x = [123 124 129 121 146 146 121 143 152 131 124 133 107 140 135 125]
x[-16] => 123
x[11] => 133
x[4] => 146
x[-4] => 107
x[-13] => 121
x[14] => 135

grid =
array([[132, 110, 129, 124, 144, 129, 129, 112, 112, 120, 137, 121, 124,
        147, 142, 135],
       [120, 130, 139, 113, 114, 137, 136, 131, 126, 139, 126, 124, 145,
        128, 136, 137],
       [127, 116, 114, 131, 123, 124, 133, 123, 145, 149, 113, 126, 125,
        140, 116, 127],
       [137, 119, 106, 133, 112, 117, 133, 133, 126, 114, 142, 124, 121,
        135, 124, 115],
       [137, 139, 126, 143, 131, 128, 119, 131, 126, 140, 127, 123, 124,
        125, 120, 130],
       [124, 121, 148, 124, 140, 128, 126, 128, 129, 128, 124, 125, 129,
        125, 126, 148],
       [109, 111, 134, 123, 138, 141, 123, 120, 133, 130, 125, 123, 120,
        119, 128, 128],
       [123, 122, 127, 111, 122, 140, 131, 127, 124, 145, 124, 121, 128,
        119, 119, 135],
       [127, 130, 128, 107, 137, 100, 134, 138, 124, 140, 128, 124, 152,
        133, 136, 124]])
grid[-9, -16] -> 132
grid[-6, 0] -> 137
grid[-5, -15] -> 139
grid[-2, -4] -> 128
grid[-3] -> [109, 111, 134, 123, 138, 141, 123, 120, 133, 130, 125, 123, 120, 119, 128, 128]
grid[4, 7] -> 131
grid[0] -> [132, 110, 129, 124, 144, 129, 129, 112, 112, 120, 137, 121, 124, 147, 142, 135]
grid[-6, -3] -> 135
grid[8, 8] -> 124
grid[:, -11] -> [129, 137, 124, 117, 128, 128, 141, 140, 100]
grid[5, 9] -> 128
grid[-4] -> [124, 121, 148, 124, 140, 128, 126, 128, 129, 128, 124, 125, 129, 125, 126, 148]
grid[-4, 10] -> 124
grid[-7, -2] -> 116
grid[-8] -> [120, 130, 139, 113, 114, 137, 136, 131, 126, 139, 126, 124, 145, 128, 136, 137]
grid[1, -16] -> 120
grid[:, -13] -> [124, 113, 131, 133, 143, 124, 123, 111, 107]
grid[8, 12] -> 152
grid[-8, 9] -> 139
grid[-7] -> [127, 116, 114, 131, 123, 124, 133, 123, 145, 149, 113, 126, 125, 140, 116, 127]
grid[-2] -> [123, 122, 127, 111, 122, 140, 131, 127, 124, 145, 124, 121, 128, 119, 119, 135]
grid[-5, -14] -> 126
grid[:, 4] -> [144, 114, 123, 112, 131, 140, 138, 122, 137]
grid[-9, 4] -> 144
grid[7, 3] -> 111
grid[6, 0] -> 109
grid[-3, 4] -> 138
grid[8, 5] -> 100
grid[-3, 2] -> 134
grid[-9, -15] -> 110
grid[:, 12] -> [124, 145, 125, 121, 124, 129, 120, 128, 152]
grid[:, 15] -> [135, 137, 127, 115, 130, 148, 128, 135, 124]
grid[-5, 3] -> 143
grid[:, -8] -> [112, 126, 145, 126, 126, 129, 133, 124, 124]
grid[8, -2] -> 136
grid[:, -5] -> [121, 124, 126, 124, 123, 125, 123, 121, 124]

a =
[[145 137 127 140 116 130]
 [126 120 136 132 125 121]
 [121 133 114 121 106 122]
 [146 123 131 127 145 131]
 [121 135 136 135 119 144]
 [130 133 129 141 128 117]
 [151 114 130 113 141 118]
 [118 119 113 130 128 125]
 [113 125 112 135 114 128]
 [137 147 128 127 148 129]
 [130 126 133 116 130 112]
 [128 136 138 114 148 146]
 [122 148 142 125 152 127]
 [130 122 139 126 117 149]]
Indices start at 0.
row 0 col 0	145
row 8 col 1	125
row 1 col 3	132
row 5 col 4	128
row 4 col 2	136
row 10 col 4	130
row 3 col 5	131
row 7 col 3	130
row 4 col 3	135
row 13 col 1	122
row 8 col 5	128
row 7 col 2	113
row 4 col 4	119
row 6 col 3	113
row 3 col 1	123
row 4 col 0	121
row 11 col 1	136
row 9 col 1	147
row 0 col 1	137
row 12 col 2	142
row 11 col 5	146
row 1 col 2	136
row 6 col 5	118
row 2 col 4	106
row 12 col 5	127
row 0 col 4	116
row 10 col 2	133
row 5 col 3	141
row 11 col 0	128
row 4 col 5	144
row 10 col 1	126

data =
[[135 129 125 124 129 131 134]
 [136 110 125 135 128 138 124]
 [128 128 134 124 127 120 135]
 [130 122 119 128 131 131 129]
 [123 121 132 134 141 129 140]
 [122 121 130 127 126 118 121]
 [130 127 125 150 124 128 121]
 [123 117 121 123 126 134 128]
 [127 122 128 131 128 129 128]
 [120 130 132 123 129 121 137]
 [125 130 133 131 138 123 131]
 [124 129 133 119 130 127 137]
 [127 127 134 134 132 127 123]
 [132 119 127 129 132 141 118]
 [121 127 127 129 133 130 132]]
data[0, 0]: 135
data[13, 2]: 127
data[9, 0]: 120
data[10, 1]: 130
data[2, 5]: 120
data[13, 6]: 118
data[4, 3]: 134
data[9, 1]: 130
data[13, 3]: 129
data[1, 0]: 136
data[4, 5]: 129
data[9, 5]: 121
data[3, 5]: 131
data[13, 1]: 119
data[6, 4]: 124
data[2]: [128, 128, 134, 124, 127, 120, 135]
data[0, 1]: 129
data[1]: [136, 110, 125, 135, 128, 138, 124]
data[0, 2]: 125
data[12]: [127, 127, 134, 134, 132, 127, 123]
data[5]: [122, 121, 130, 127, 126, 118, 121]
data[3, 4]: 131
data[1, 1]: 110
data[5, 2]: 130
data[3, 1]: 122
data[14, 2]: 127
data[4, 4]: 141
data[10]: [125, 130, 133, 131, 138, 123, 131]
data[7, 4]: 126
data[12, 0]: 127
data[:, 6]: [134, 124, 135, 129, 140, 121, 121, 128, 128, 137, 131, 137, 123, 118, 132]
data[11, 4]: 130
data[12, 4]: 132
data[6]: [130, 127, 125, 150, 124, 128, 121]

arr = [144 129 123 105 139 141 111 101 134 114 155 143 138]
arr[-13]: 144
arr[9]: 114
arr[-5]: 134
arr[11]: 143
arr[1]: 129

W = [117 122 128 155 117 129 155 141]
W[0]	117
W[7]	141
W[3]	155
W[4]	117
